What can hang from each mark:
modeb: bori naran taka
gezut: modeb
monurol: gupus taka zovotoz
gupus: gaso gezut sazaz
pife: sazaz taka
sazaz: bori pife
pazi: gaso monurol
naran: nefe pife taka
nefe: gezut guve monurol pazi taka
taka: pife
guve: naran pife zovotoz
zovotoz: nefe
bori: modeb taka

Each row was made from one small tree. The marks that hang from a mark follow it in brackets, in alphabetical order. Every link used is in the known rows. Write each row's tree.
Known rows:
monurol{gupus taka{pife{sazaz}} zovotoz}: [-536 -299  133   28  430 -259 -186 -210   40  143  -73  -42 -329 -245
 -410 -527 -549 -184  -66  -17  149  213  454   -6 -192   32  519 -253
  491  285  -52 -405 -624  112 -207  -93 -248 -129  -85 -253  574  -43
  -26  453 -213  -45  213]
pife{sazaz{bori{modeb{naran{nefe{guve}}}}} taka}: [-250  183    9 -382  257 -236 -518   91  204  197  420 -264  -40 -330
 -272 -302 -137 -231    6  359  175  -71   82  197 -236  223 -190    8
   -8   45 -192  102 -513  189 -231  -96  -32 -163 -275 -179  435   83
  155  169  -12 -142  134]
pazi{gaso monurol{gupus taka{pife}}}: [-486  -20  237  -32  346  -52 -180    9  189  -77 -109  -47   43   26
 -161  -52  -67  184  294  235  -22  269  206  251 -338 -129  319 -175
  290  -29 -325 -529 -697  429  129  -37   18 -295   -1 -275  620   94
  158  353   20   -6  172]
pife{sazaz{bori{modeb{naran{nefe}}}} taka}: [-303  162   15 -412  305 -253 -603  137  245  157  401 -207  -27 -310
 -336 -268  -99 -167  -27  348  198   32  172   69 -278  177 -103  -22
   74    7 -214  124 -458  204 -181 -125   37 -187 -232 -237  473  244
  234  188  -34  -32  -29]
pazi{gaso monurol{zovotoz{nefe{guve{pife}}}}}: [-258  112  109    5  106   83 -242  -28  222  -88 -439 -294  362  -25
 -183   32  -93  -18  360  201 -504   61   13  149 -295 -342  -31 -153
  106  -35  -95 -379 -730  122 -153    7   42 -371  108 -203  432  -86
  -88   88  -43  -34  295]
gezut{modeb{bori{taka}}}: [-367 -144  -17 -164 -347  -39 -370  -73   12 -117 -423  -42 -425   47
 -574 -178   18   64  -80  270  341   22   93  176 -283  209  148   56
  -92 -191  -39 -185 -127  297 -132   74 -186  -68 -216 -253  554 -365
  304  -20 -143 -124 -177]
zovotoz{nefe{monurol pazi taka}}: [  30  268  -16 -190  114   90 -101   62  300  122 -245   61  -43  201
 -503  -86   29    2  237   43  248  117 -100  159 -238  156  219 -217
 -245   49 -696  321 -413   17 -127   46   42 -283  175 -425  337 -214
  -22   49 -263 -446  -61]
zovotoz{nefe{guve{naran{pife{sazaz}}} monurol{gupus}}}: [  29  291  165   78  331  -16  176  -64  140  264 -466  -88  -92  -89
 -232 -381  -62 -419    9   74  193 -126 -150  266 -256  233  -54 -426
  -20  310 -526   90 -681  101 -339  -38 -149 -151  200 -211  332 -174
  -67  -94   -4 -479  200]
gupus{gaso sazaz{bori}}: [ 239   79   45   36   35 -189   82  237  -27 -231  297  -36 -293   85
 -105 -381  172  -24  249  365  -91  541 -116   20  -76  199 -192  393
  -65   48 -375  192 -391   79 -272  147   34    0 -191 -201  184 -149
  434   43  -22   29 -178]
pife{sazaz{bori{modeb}} taka}: [-323  372   25 -418  246 -154 -409  179   81  123  466 -210  -82 -261
 -264 -327 -126   43  -30  327  238   38  113  141 -200  374 -127  -33
   40    2 -196   82 -481  181 -228  -98  -99 -111 -355 -226  410   85
  200  363  -37   46  -70]
zovotoz{nefe{gezut guve pazi{monurol}}}: [-196  471  201 -189  -34  240 -103   48  -20  -21 -195 -300   47  282
 -143  -24 -155   95  276  239 -110   17 -312  182 -101    4 -166 -111
 -444  208 -447  -52 -633   74 -296   99    5 -286  -22 -390  367 -255
   30  -35  -71 -450  687]
modeb{naran{taka{pife}}}: [-419 -508    3  -33   38 -151 -444  -12  439   54  111 -120 -388 -199
 -170  -54  266 -210  101  109  241  103  289   86 -280 -478  260 -139
  296 -121 -496 -193 -230   30   85  -18  -68  -38   24 -131  431  214
  269 -241 -367  -58 -125]
guve{naran{nefe{monurol} taka} zovotoz}: [-230   70  301  -83  -29    7   31   26  748  221 -670   81 -539  -52
 -409 -116  178 -314   83  -32  -66   93  502  235 -545 -452   45 -189
  119   52 -646  241 -570   30 -236  -94   32 -246  524 -307  485  349
  123   78  -44  137   -6]
zovotoz{nefe{gezut guve pazi}}: [-169  324  190 -125  -82  116  -68  -41 -102  -20 -136 -218 -113  241
 -100 -164 -194   73  171  154  -40  -73 -327  158 -118  119 -138  -83
 -425  166 -414  -86 -535   -2 -359   92  -67 -201  -36 -347  346 -309
  -22  -61  -74 -555  697]
pife{sazaz{bori{modeb{naran}}} taka}: [-348  208  -47 -366  189 -231 -535  152  230  128  473 -220  -41 -299
 -297 -316  -86  -57  -11  345  296   55   83   68 -198  256  -75  -73
   81   -1 -217  147 -379  145 -167  -72  -56  -83 -305 -201  408  143
  278  231  -72    6 -159]
gupus{gaso gezut sazaz{bori{modeb} pife{taka}}}: [   3  303  141 -334  227    7  -37  438   17  -73  673  -73 -131   59
  -46  -39  147   88  155  636    7  385  118  -39 -103  309 -406  405
   -9   -2 -704  201 -669  203 -382 -100  -30  -99 -408 -177  -22   55
  395  338 -248  -68 -510]
gezut{modeb{bori naran{nefe taka{pife{sazaz}}}}}: [-522 -603   67  -50  -29 -206 -707  -26  371   13 -504  -60 -328 -158
 -500 -199  206 -354 -116  365  391   38  233  184 -391  -89  173  107
   47   -4 -268  -96 -309  298  -75   17   26 -175  -34 -223  603   37
  459 -237 -229  -79    2]
bori{modeb{naran} taka}: [-289 -169 -200 -429  -81 -130 -544 -105  223   46  -43 -199 -289  -21
 -389  -20  -35  176  -26  147  264   61  143  -12 -270 -252  143 -150
  262 -189 -289  -18 -131  279 -201    6 -173   17  -95 -295  531   35
   82 -256 -190 -243 -384]
gezut{modeb{naran taka}}: [-238 -395 -189  -78 -344 -119 -431 -155  198 -203 -419  -32 -332  -81
 -547 -147  113  -19   60  368  410  150  -98   36 -367  -74  328   42
  179   -2   92 -229  133   76   28   85 -140  169  -17 -270  503 -177
  380  -18  -77 -203 -194]
monurol{gupus{gaso} zovotoz{nefe{pazi}}}: [ -71   14   95  242  217 -241   -2 -108   48 -383 -490  112 -232   40
 -477 -530 -257 -259  202   23  -45  176    5 -335  -64 -129  227   11
   77  239  -35  -78 -647   23 -281  -30  -16 -232  270 -355  460 -138
 -191  149 -226 -156  -25]
sazaz{bori{modeb{naran}} pife{taka}}: [-404  -90 -241 -383   79 -106 -567  336  626  119  401 -176   -6 -253
 -222  130  273  -76   14  288  405  223  303   10 -204  -13  -52 -190
  243 -433 -234  129 -551  129  208 -262 -150   42 -234  -76  297 -101
  -28  213  -50    1 -641]
gezut{modeb{bori naran{nefe} taka{pife{sazaz}}}}: [-488 -570 -276 -130   14 -163 -758  -70  366  -43 -564  113 -257 -187
 -576 -290  190 -298 -146  470  406   52   89  253 -479   63  218  182
   20    4  -94 -203 -261  288  -46   11  -36 -121  -29 -271  573  -62
  498 -103   26 -274  -45]
gezut{modeb{bori{taka{pife{sazaz}}} naran{nefe}}}: [-471 -440  -17 -202  -45 -175 -682  -78  277   56 -384    3 -325 -155
 -529 -249   63 -291 -159  355  302   10  191  136 -365   12  121   47
  -19  -64 -119  -65 -230  401 -145   72  -17 -223  -53 -214  619 -116
  424 -147 -180 -262   18]
sazaz{bori{modeb{naran taka}}}: [-251 -178 -425 -185  -76 -218 -594    4  409 -134  -25 -214  -81 -103
 -460 -147  117   17  110  320  424  316   16   17 -353  128  120   79
  133 -200 -154   54 -378   94  176  -67  -89  112 -215 -291  403 -116
  247  -26  251  -55 -387]
naran{nefe{monurol} pife{sazaz taka}}: [-216  209  494 -308  595  -76 -330  156  207  386   10   12  103 -186
 -364   34  -40 -315    6  108  244  -26  394  165 -343  -60  -64 -111
  317   96 -748 -124 -547  225 -357 -284  204 -377   64 -300  360  569
  122  211 -380 -145  -10]
guve{naran{nefe} pife{sazaz{bori} taka} zovotoz}: [-446  158  251 -201   89   -4 -413  267  756  364  -43   28 -279 -285
 -226 -362 -178 -472 -153   18 -331 -137  488   60 -414  -45 -280 -295
   59  -80 -452  319 -787   55 -372 -132  -50 -334  208 -156  413  214
  226  365  109  128  298]
zovotoz{nefe{gezut monurol}}: [ -34  339   87 -235   98  169  -43   31   31  150 -345 -182   18  272
 -248  -87   18  151  111  245  170  167  -11  173 -274   59   33 -179
  -81   87 -428    1 -486   15 -245  -44  -10 -192   47 -408  377   -1
   55   -5  -84 -320   59]
guve{pife{taka} zovotoz{nefe}}: [-281 -122   18 -185   28  226 -347  219  302  216 -136  159 -242   87
  -88 -137 -245  -73 -108  -43 -287 -164  321  150 -166 -198    3 -346
  137 -266 -295 -149 -541 -207 -282 -152 -228 -204   23 -222  367   97
 -143  129 -200 -106  -37]
guve{naran{nefe taka} pife}: [-388 -290  272  -86    6    4 -461   81  559  252 -264 -229 -401 -159
 -285   -2  144 -388  -43  -80 -150 -240  502   54 -567 -479  -56 -282
  224 -185 -777  -15 -549  201 -227 -158  -91 -201  225 -209  494  233
  203 -219 -108   39  224]
gupus{gezut{modeb{bori taka{pife}}} sazaz}: [-327  -38  -18 -134  -16   98 -192  -32 -219 -115  -37  -38 -344   84
 -347 -194   10   36 -126  554  209  185   81  291 -276  506  143  278
 -156  281 -571 -288 -252  149 -307  157 -152  -56 -359 -352  248 -162
  894   92 -102 -372  -79]
modeb{bori naran{pife{sazaz}}}: [-537 -333  -15  151  -37 -309 -688   76  434    4 -250  -49   22 -148
 -406 -154  127 -369 -105  136  371  123   11  -65 -202   81  102  -55
  165 -105 -558 -130 -347   55 -128   -5  133 -106 -134 -165  277  250
  425 -522 -202  -47 -232]
pife{sazaz{bori{modeb{naran{nefe{gezut}} taka}}}}: [-322  186  -64 -320  167 -218 -561   71  270   -4  -14 -309   17 -143
 -356 -268 -128  -19   -1  439  254  248  -28    7 -361  332 -189  134
   29  140 -208  139 -582  252 -216  -42   73 -115 -222 -378  446  183
  368   53  191  -37  232]
taka{pife{sazaz{bori{modeb{naran{nefe}}}}}}: [-364 -121  -33 -250  445 -195 -511   84  343  158   94 -131 -105 -318
  -48 -381  154 -248 -121  259  165  264  235   44 -275   64   33   36
  205   92 -238    5 -682  203  -28   13   19 -155   27 -156  435  -12
  185  112   63 -144  210]
taka{pife{sazaz{bori{modeb{naran}}}}}: [-410  -71  -97 -204  320 -171 -443   99  323  129  163 -144 -123 -304
   -6 -428  168 -127 -107  256  256  292  150   46 -197  143   62  -15
  209   82 -234   26 -616  148  -12   68  -71  -52  -44 -118  370 -106
  232  151   22 -109   85]
sazaz{bori{taka{pife}}}: [-311   54  -49 -282  150  -55 -270   59  209   75  519 -114 -356 -195
 -235 -178  -27  -32  131  165  132  185  312  156 -270  145  -58  -79
  -25 -329 -235  -21 -518  257  116  -57 -166 -202 -296 -130  418 -253
  189  306  -34  -96   14]
sazaz{bori{modeb{naran{nefe{pazi}}} taka} pife}: [-428  -99 -151 -459   51 -130 -602  252  662  107  201 -157  -79 -145
 -361  195   64 -108   77  169  313  208  281 -116 -275  -56 -222 -145
   78 -389 -422  319 -641  392  127 -166  -56 -128 -115 -231  374 -125
    3   84  -74 -187 -332]
pife{sazaz{bori{modeb{naran} taka}}}: [-296  182  -62 -333   69 -242 -440   61  195   75  216 -283 -134 -215
 -327 -319 -197  -10    1  280  236  164  -18  -46 -227  311 -186  -55
   62   22 -206  242 -414  290 -201   57  -70  -77 -282 -253  418   12
  279   25  -32  -33   12]

Which tree is each row?
[  10   17  121   24  170    4  -19  -85   32  144 -267 -118 -239  -84
 -109 -157   45 -295   36   79 -182 -108 -190  218 -299  -48  -71 -311
  -76    4 -318 -180 -468  -37 -309  -53 -135 -127   59  -85  319 -210
 -199 -316   38 -413  376] => zovotoz{nefe{guve{naran{pife}}}}
[-311 -338   29 -118  176 -280 -702   59  471   -9  -19 -298  -50 -116
 -407   89  133 -197  104  208  382  307  269  -56 -354 -100   40   28
  258 -239 -456   63 -567  189  105 -213  100  -75 -177 -254  440  170
  162 -177    2   63 -258] => sazaz{bori{modeb{naran{nefe pife taka}}}}
[-389  317  224  142  155 -124  -66 -103  255 -386 -449 -212  176  -88
 -346 -113  -85    8  317  162 -174  290  197  -37 -236 -201  270 -132
  295  117   32 -453 -681  242   32   18  105 -300  197 -300  592   41
  115  302  -16  174   60] => pazi{gaso monurol{gupus zovotoz}}
[-336 -269   25  -26   97  -65 -474 -199  154  -85 -458 -169  -20  -20
 -561  -15 -216  -84   94  279   66  229   70  -72 -320 -225  231 -159
  197   45   12 -271 -323  -50 -334 -169  -17 -164  -63 -312  460   29
   85    2 -198 -167   14] => monurol{zovotoz{nefe{gezut{modeb{naran{pife} taka}}}}}
[-528 -376   83  -42  254 -314 -875  100  467  133  -79   26   29 -220
 -500  -34   81 -538 -112  185  238  -54  257   60 -330 -104   50  -39
  125 -173 -613 -190 -411  162 -184 -198  241 -335 -113 -202  411  509
  366 -437 -239 -117 -156] => modeb{bori naran{nefe pife{sazaz taka}}}
[-600  293  319 -214 -163  193 -199  -44  185  112    5 -390   46  187
 -274  -24 -334  174  389  165   34  169   41  197  -88 -193   52    8
 -221  272 -559 -143 -718  127 -304  100  -67 -255  -84 -351  361 -351
  164  489 -234 -269  725] => nefe{gezut guve pazi{monurol{taka{pife} zovotoz}}}
[ -60  310  135   -9   62  111  205    0  157    2 -582  148 -260  198
 -265 -288 -205  -90   11   88   23  171  155   23 -172  138  158 -164
   48  208 -280  -35 -617 -167 -158   10  -60 -184  236 -381  321   57
  -41  163  -98 -201  -61] => guve{zovotoz{nefe{monurol{gupus{gezut}}}}}
[ 150  -45   33  250  391 -222  163  -86 -146 -309 -327   32 -303   38
 -331 -543 -245 -273   70  152 -219  338   48 -114  -25  -15  199  -23
  162  346  -37 -109 -552   -6 -468   11  -85 -139   82 -324  440  -92
   25  -29 -155 -144 -124] => monurol{gupus{gaso sazaz} zovotoz{nefe}}
[-346  106 -170 -487   74   -3 -351  286  418  105  265 -199 -182 -145
 -241  141   63  122   10  215  279  235  292   49 -241  171 -263 -158
  151 -456 -225  152 -676  358   62 -211 -249  -36 -326 -158  332 -260
 -113  225  -18  -18 -414] => sazaz{bori{modeb taka} pife}
[ 125   -8  251   48 -193 -186  -59  101  -99 -304  258 -137 -234  118
 -286 -307   79 -105  264  710   89  524 -167 -242 -132  327 -145  553
 -126  259 -404  243 -226  126 -276  240  124  -11 -266 -204  100 -163
  818  128 -229 -131 -205] => gupus{gaso gezut{modeb{naran}} sazaz{bori}}
[-280  686  300   -8 -168  180  134   51  465 -197 -114  -45 -247  140
 -404 -120 -328  -90  338   84   44  106  -31  170   33  318   87   -3
 -342  290 -572  150 -786   30 -150  188  -17 -313   66 -340  289 -422
   97  404 -261 -244  492] => nefe{guve{zovotoz} pazi{monurol{gupus{gezut}}} taka}
[-507    7  486 -339  512   11 -387   94  188  184   93 -230 -358 -111
  -78  -26   -3  -70    2  276   10   29  495  303 -422 -204 -166   68
   91  109 -630 -232 -773  355 -358 -196   78 -435  -90 -334  579  511
  265   95 -284    1  663] => naran{nefe{gezut} taka{pife{sazaz}}}
[-281  204  403  -28 -104   95 -130  -81   53   31 -395 -200 -151  164
 -220 -119  -75  -58  104  213   93  -58 -331  125 -242   95 -122 -206
 -388  197 -485   49 -497  133 -471   49  -53 -179   80 -266  385 -403
  120    9  -46 -552  640] => zovotoz{nefe{gezut{modeb} guve{naran{pife}} pazi}}
[  73   99   -8  -26   48   18   52 -123    0  110 -283 -150 -318  -72
 -110 -275   51 -248   42  115 -241 -134 -225  251 -306  -29  -49 -265
 -177   52 -162 -131 -409  -58 -264   41 -188  -96  103 -112  370 -323
 -199 -300  113 -426  429] => zovotoz{nefe{guve{naran}}}
